In the rows, 128 means zero.
Each row is followed by its class number.
[ 97  85 120 129 134  97  88 123 175 155 151 142 112 140 131 155 165 175
 108  91 125 119 122 139 183 142  87 114  75 112 159 153 125 128 131 130
  85  84 109] => 3
[153 104  87 123 140 151 100 110 155 105 138 168 116 150 130 131 143 142
 167 111  89 164  77 141 145 146 143 124 130 145 133 100  96 157 119 110
 149 131 117] => 6
[148 140 120 108 172 105 142 128 166  97 146 174 141 131 146 104  90 159
 158 128 126 135 136 144 126 137  98 129 117 163 145 124 111 139 146 119
 161 116 128] => 11
[144 150 112 134 155 152 119 114 139 114 143 145 123 127 118 110 137 130
 181 129 106 151  88 128 143 128 132 115 139 150 129  97  92 135 146 113
 140 125 122] => 12
[140  64 129 123 123 117  87 116 126 117 119 160 134 155  99 144 152 128
 148 140 129 123 123 156  96 150 141 128 118 135 114 169 143 105 117 118
 148 134 119] => 0
[127 115  82 106 131 139 126 144 197 155 142 157 130  88 161 149 117 170
 150 125 123 141 117 161 126 154 136 127 101 140 136 163 106 162 141 132
 144 125 114] => 7
[129 137 139 125 155 119 134 131 154 137 112 146 128 143 124 116 122 146
 111 135 125  91 166 131 121 139 109 130 116 142 142 147 113 120 125 124
 133 125 141] => 9
[128 134 100 127 133 144 120 122 156 124 122 151 124 130 104 117 126 143
 165 128  93 109 105 142 144 140 131 135 119 120 123 119  92 155 151 107
 133 109 118] => 9
[112 121  96 135 110 133 116  92  87 153 153 130 161 156  74 106 146 123
 138 110  93 136 124 137 135 123 131 114 145  98 151  89 133 136 108 121
 130 159 108] => 5
[140  98 112 132 114 134 150 130 125 120 138 135 148 109 134 106 128  90
  91  92 109 113 150 148  93 177  78 154 108 128 152  95 114 119 102 123
 151 142 167] => 6
[ 76  61 119 154 123 130 135 102 140 154 142 123 124 147  61 142 128 151
 170 153  96 121  84 172 135 156  83  98 118 105 102 147  66 133 183 131
 142 159 124] => 11
[115 120 111 105 141 150 110 116 139 101 161 154 129 124 128 122 140 108
 154 112  91 160  80 151 159 134 134 137 107 119 120 107 106 151 148 118
 152 125 138] => 4
[139 132  95 134 118 156 106 109 144 110 123 140 123 133 135 136 133 149
 167 117  98 130 120 123 145 125 149 126 135 130 140 102 107 144 125 125
 131 138 100] => 6
[114 112  91 143 118 146 103 119 138 117 139 147 123 139 111 124 139 140
 171 116 111 135  88 139 145 139 152 133 118 113 125 125 119 146 142 121
 144 128 107] => 4
[114 117 131  96 162  98 102 159 161 140 124 122 129 121 123 119 153 132
 138 119 156 112 132 165 104 159 106  86 113 120 137 138 147 134 147 125
 118 122 140] => 2
[138 123  85 113 131 141 126 112 136  96 142 141 131 123 127 130 122 139
 124 123 101 136 181 124 133 120 132 152 116 123 136 123 115 133 116 135
 138 147 134] => 6
[139 143 129 130 134 130 132 128 166 135 135 121 140 108 156 152  95 152
 122 127 109 116 191 113 136 128 127 118 112 158 156 138 127 139 135 127
 143 127  99] => 3
[117 105 144 129 135 122 109 135 150 129 142 112 125 125 123 159 143 150
 125 128 118 118 151 151 137 125 102 107  99 140 129 167 143 123 147 143
 129 124 112] => 2
[150 136 106 119 124 136 119 116 171 124 130 162 148 117 152 121 113 156
 131 111 115 118 118 130 124 146 106 138 122 135 161 134 112 108 104 143
 160 133 110] => 5
[140 145 138 108 150 160 128 129 144 133 121 146 112 151 151 126 127 134
 130 131 101 133 125 115 140 168 106 110 127 160 128 161  98 126 117 129
 148 130 136] => 8
[132 137 106 121 138 137 145 128 137 128 152 143 142 129 130  99 116 109
 129 115 126 135 127 128 122 154 101 147 132 126 150 117 135 127 126 125
 153 111 140] => 4
[144 162 112 121 155 139 138 110 147 124 127 155 121 136 122 117 111 158
 140 135 119 131 145 123 152 149 116 137 158 122 141 125 101 139 144 141
 128  98 125] => 12
[131 151 101 136 148 161 114 112 141 114 143 157 110 149 117 140 138 178
 188 133 103 153  80 128 163 137 112 105 147 133 124 129  91 141 158 142
 130 114  96] => 7
[113  87 144 149 137 115 118 119 129 135 152 137 135 123 110 154 129 131
 134 137 124 124 144 164 111 121 116 112 104 146 111 151 136 121 143 119
 132 130 129] => 9
[125 117 149 148 158  85 138 117 190 155 174 142 166  87 155 139  80 164
 166 129 157 142 168 165 101 106 111  85 126 189 166 138 150 139 159 116
 135 119 101] => 9
[103 107  89 117 130 149 112 115 133 139 139 144 142 149  82 120 158 133
 162 122  96 132 108 129 153 149 136 117 129  94 129  89 103 152 143 113
 121 133 128] => 10
[132 127  68 121 126 156 107 119 150 111 147 141 131 123 124 114 138 140
 162 120  96 152  93 127 133 127 151 120 121 125 135  96 120 155 125 131
 134 125 118] => 0
[110 121 117 132 134 184 120 130 116 136 150 137 141 129 125 144 161 100
 146 114 105 148  66 121 137 151 148  78 123 154 113 104 115 156 132  97
 155 150 118] => 4
[141 107 157 119 135 185 104 129 130  86 107 120 114 150 135 161 146 149
 141  98 119 130 101 128 167 123  90 136 132 113 135 180 109 106 139 158
 145  93 110] => 7
[119 128  94 114 138 141 105 127 160 128 137 150 127 130 127 111 121 148
 158 107 123 128 101 137 147 144 131 118 117 120 143 107 113 146 150 113
 136 117 119] => 3
[128 106  83 131 129 126  98  90 136 116 158 160 138 149 106 127 100 159
 194 143 100 177  73 139 144 117 162 146 161 110 129  87 114 148 139 120
 140 122 107] => 1
[138 137 103 117 127 139 112 126 156 115 126 132 117 135 124 119 136 152
 151 123 108 126 104 141 131 148 137 126 124 122 124 130 114 140 138 115
 125 120 129] => 8
[151 111 103 139 129 174 107 105 137  99 151 157 131 147 120 132 111 115
 184 124 117 181  89 124 153 132 164 143 143 116 125  79 106 140 135 122
 148 140 123] => 10
[119 136 167 101 159 138 125 147 166 135 122 119 111 128 150 153 137 142
 144 142 127 138 149 122 149 124 129 101 158 137 120 127 120 158 155 107
 120  95 134] => 7
[159 151 141 106 122 132 116 123 160  82 111 132 124 119 174 135 112 160
 148 127 105 134 160 113 131 119 158 173 126 145 151 135 120 115 127 158
 140 117 124] => 11
[144 190 129 126 139 123 156 152 172 132  77 139 103 112 169 141  71 177
 147 168 116  93 197 105  89 149 132  79 153 160 119 156 104 150 131 171
 162 146 113] => 11
[148 146 103 101 129 170 110 128 158 120 123 148 113 133 153 139 148 139
 118 121  90 124 137 119 141 160 124 128 115 136 137 146 111 134 107 154
 145 118 131] => 5
[138 159 111 136 141 157 114 123 147 123 123 144 135 113 131 132 125 140
 183 119 102 137 106 119 135 126 151 104 141 140 141 100 104 151 140 127
 132 122  97] => 9
[129 130 123 154 124  76 116  94 100 146 136 128 148 133  81 140 129 159
 159 146 138 131 132 133 135 113 135 111 128 126 135 162 129 103 128 122
 112 146  70] => 12
[137 131 104 134 135 189 119 114 140 113 143 145 136 141 128 130 127 128
 177 111 110 151  68 122 155 161 123 111 137 115 129  82  89 139 140 122
 143 124 123] => 10
[189 116 118 142 157 107 113 101 135  76 163 173 123 183 100 100 138 125
 173 132 132 163  60 160 107 149 125 135 136 162 139 116 108 111 122  99
 153 143 141] => 7
[123  98 122 149 151 112 119 130 157 142 171 132 141 129 131 143 116 140
 130 131 135 142 149 162 112 144  95  85  85 170 136 139 144 131 134 121
 135 148 124] => 8
[139 128 133 120 133 162 119 121 146 113 132 108 133 124 149 146 109 150
 128 128 115 130 173 122 125 126 121 124 127 141 139 131 121 128 131 137
 136 124 135] => 1
[131 152  99 134 135 146 120  92 156 121 128 133 116 118 138 127 118 179
 178 139  91 125  78 156 140 124 156 146 157 101 119 100  98 152 163 137
 117 114 110] => 4
[156 163 115 116 141 131 135 124 150 122 129 166 117 130 162 137 118 138
 130 120 103 137 115 121 153 147 143 145 136 133 142 154 110 140 111 140
 132 102 118] => 8
[121 103 128 129 124 122 105 135 132 129 152 115 130 119 113 156 160 131
 138 131 118 126 133 147 113 144 107 104  99 145 123 163 149 113 137 144
 126 129 119] => 2
[133 148 123 125 125 156 157 132 152 144 137 126 139  98 171 135 109 151
 114 117  99 136 130 113 142 149 100 141 128 140 151 137  97 133 121 133
 151 133 110] => 7
[143 142 126 120 150 124 130 112 132 104 131 159 163 116 125 124 100 150
 154 116 102 136 120 143 141 109 146 158 126 135 142 121 108 136 138 121
 151 115 114] => 9
[108 103 164 128 128 136 107 128 145 129 122 119 104 112 150 173 126 166
 123 132 128 112 123 157 137 133  77 102 121 131 107 163 131 121 167 151
 118  87 118] => 1
[140 152  92 103 148 141 106 111 159 135 115 158 142 131 133 107 117 166
 191 121 114 162 106 132 125 125 182  88 150 136 151 115  97 162 120 136
 144 151 108] => 0
[135 126 127 118 137 124 138 124 144 115 134 132 144 112 151 146 107 124
 125 130 115 138 173 118 134 145 122 134 123 141 138 118 112 137 120 124
 139 132 130] => 6
[107 106 139 175 108  96 123 105  93 141 154 125 134 117 115 165 134 142
 118 128 113 115 150 134 130 101 139 116 108 141 130 160 143 104 135 136
 126 157  86] => 3
[129 131  92 103 149 147 105 154 192 128 149 177 114 120 171 130 145 150
 149 109 129 136 121 145 123 158 135  86  76 177 136 123 117 160 128 123
 140 130 142] => 11
[ 98 103 154 132 137  93 121 119 151 156 169 126 132 109 118 148 149 135
 104 136 129 121 184 155 138 116  90 106  92 149 130 131 141 121 145 113
 101 116 138] => 12
[113 103 127 135 131  84 123 109 119 156 151 131 140 126  97 143 136 140
 135 136 122 117 132 130 121 128 105  91 133 141 136 145 146 126 142 115
 110 122  92] => 3
[144 110 126 139 165 139 104 131 183  73 162 142  99 170 130 131 121 147
 176 135 134 139 162 131 139 149  93  75 105 179 131 110 124 168 162 125
 120  96 145] => 11
[118  83 115 111 142 145 102 141 161 109 145 154 128 139 119 112 148 107
 157 108 129 147  88 141 139 176 127 107 118 139 133 121 111 158 141 102
 153 103 154] => 12
[102  89 121 112 142 112 101 131 149 129 143 130 132 125 112 164 161 136
 149 132 123 135 167 142 128 126 118  85 113 140 124 150 138 134 142 119
 126 128 117] => 6
[121 103 149 125 126  97 120 126 157 148 136 123 131 118 130 153 151 141
 120 136 132 107 142 145 128 140 104 109 100 142 133 145 139 121 143 126
 101 113 122] => 10
[141  95 111 155 134 131  91  94  98 102 164 143 131 141 111 159 149 133
 166 133 107 163 114 136 122 127 135 113 116 145 124 158 129 100 112 151
 141 147 104] => 12
[124  90  92 108 126 127  85 101 114 116 151 162 124 150  97 156 140 117
 200 145 108 185  61 159 136 154 145 122 147 106  97 106 123 140 137 131
 126 106 126] => 6
[127 147  93 112 125 127 109 133 175 141 126 157 137 110 149 128 134 167
 117 105 103 108 158 137 141 140 108 135  92 120 161 132 119 127 107 160
 135 122 116] => 5
[175 138  81 128 136 152 119 107 133  41 134 153 129 105 135 141 119 183
 177 125  78 134 108 110 127 120 160 173 140 132 102 142 103 141 136 128
 134  82 111] => 9
[129 151 100  97 144 158  99 134 188 118 132 185 131 118 157 133 137 163
 170 102 132 142 136 141 152 144 139 138 106 121 157 136 112 118 144 165
 143 107 131] => 10
[152 123 140 117 144 157 123 116 145  96 131 129 128 133 149 136 115 134
 135 138 113 133 154 122 135 135 122 127 122 154 128 148 118 131 132 125
 144 120 123] => 0
[112  92 150 137 121 110 120 115 144 133 161 117 143  98 136 160 127 136
 130 134 131 137 172 139 122 117 120  98 122 146 126 156 142 126 139 128
 127 140 113] => 5
[126  90 132 150 107 111 135 101  95 118 153 113 146 120  88 158 133 117
 129 136 114 132 157 127 110 105 124 108 148 117 122 135 156 120 134 143
 124 145 106] => 10
[108 126 106 122 128 127 125 116 125 141 133 136 124 124 120 125 143 119
 156 133  89 141 110 135 141 137 136 124 133 121 124  96  97 146 134 118
 128 145 127] => 6
[135 169 109 108 139  98 142 120 160 122 139 144 127 115 132 116 122 152
 133 140  91 117 154 116 149 135 111 155 117 131 144 154 108 125 134 131
 119 110 117] => 8
[127 107 128 127 136 112 105 122 137 117 148 136 131 125 122 153 144 140
 151 130 123 144 134 146 123 120 136 124 118 137 121 157 152 123 138 133
 135 108 117] => 4
[124 127 108 135 126 161 139 119 120 132 146 123 132 130 109 120 122 121
 152 126 113 143  66 128 142 162 109 109 145 117 105 104 102 145 146  90
 127 126 120] => 8
[131 100 122 124 111 208 135 145 151 118 114 119 119  80 185 156 148 144
  98  74  98 101 153 139 115 136 123 143 106 131 139 146 113 140 129 159
 141 124 142] => 11
[169 156 131 109 147 122 146 114 153  92 121 126 127 126 138 110  99 150
 123 132 118 114 150 138 119 124 123 157 139 131 130 141 122 132 135 119
 143 107 137] => 4
[146 124  85 128 123 171  99 126 135  99 137 120 125 135 130 140 145 139
 151 110  80 136 122 106 140 119 143 120 117 137 143 121 122 150 114 127
 142 123 105] => 1
[ 88 134 133 133 103  60 105 105 132 139 121 119  88 150  99 128 180 162
 133 151 116  93 175 142 138 117 127 135 118 106 137 180 131  88 142 158
  86 131 126] => 6
[143 117  80 136 127 145  97 111 129 108 142 152 133 152  98 116 138 125
 166 126 111 138 100 128 132 135 148 118 130 116 130  97 118 142 114 121
 137 147 114] => 5
[113 108 135 139 137  97 108 113 137 112 157 136 125 112 125 158 127 149
 156 141 118 128 149 162 136 104 107  91  98 143 115 151 145 141 156 151
 108  98 107] => 0
[135  81 149 142 131 133 106 126 144 115 152 126 140 114 151 160 130 127
 145 120 137 146 132 146 114 128 114  95 110 166 134 154 155 124 132 134
 139 112 108] => 0
[113 105 137 142 131 115 127 109  88 157 135 136 152 122  82 148 137 127
 138 143 111 128 118 153  95 124 118  91 126 146 108 141 126 116 131 133
 129 154 117] => 9
[162 149 116 111 125 145 111 141 143 100 104 119 126 133 144 107 168 136
 104 127 112  99 159 111  80 143 137 126  99 173 154 154 141  92  96 147
 152 152 139] => 0
[140 132  90 105 150 141 104 134 138  97 135 150 122 157 112 108 150 144
 174 129 108 141  95 122 134 134 126 133 132 134 135 130 121 133 131 121
 147 116 120] => 7
[114 118 151 123 140 106 127 133 136 140 135 119 133 124 125 150 144 147
 128 146 124 107 145 137 128 134  87  98 116 155 130 159 136 126 149 120
 119 124 101] => 7
[ 82 163 141 170 111 129 153 119  90 135 138  95 176  83 110 122  87 168
 121 129 135  97 252 139 126  93 146 176 111  86 125  93 122  89 160 137
 121 196 130] => 2
[128 110  76 120 137 150  89 115 145  96 148 132 132 143 106 134 143 160
 167 126  86 138 113 131 132 121 132 113 113 129 133 114 115 145 134 132
 137 126 119] => 1
[174 164 153 103 141 137 146 148 161 108 113 110 117 130 165 154 117 146
  85 147 117 119 220  99 119 126 132 135 128 167 138 168 134 130 106 128
 145 125 135] => 7
[118  77 143 127 142  95 104 120 150 133 155 127 129 128 121 152 134 140
 128 120 113 123 151 159 141 120 109 124  96 137 138 148 140 132 150 110
 123 106 116] => 3
[144 143 118 102 142 110 125 130 175 121 124 160 133 112 153 132 127 163
 144 124 105 128 157 141 115 147 126 147 118 139 153 136 110 123 130 150
 140 118 131] => 11
[119 109 120 143 116  92 137 108 119 150 169 156 146 109 114 159 130 110
 133 148 120 128 123 143 121 150 112 101 111 139 117 128 137 128 134 124
 118 139 105] => 10
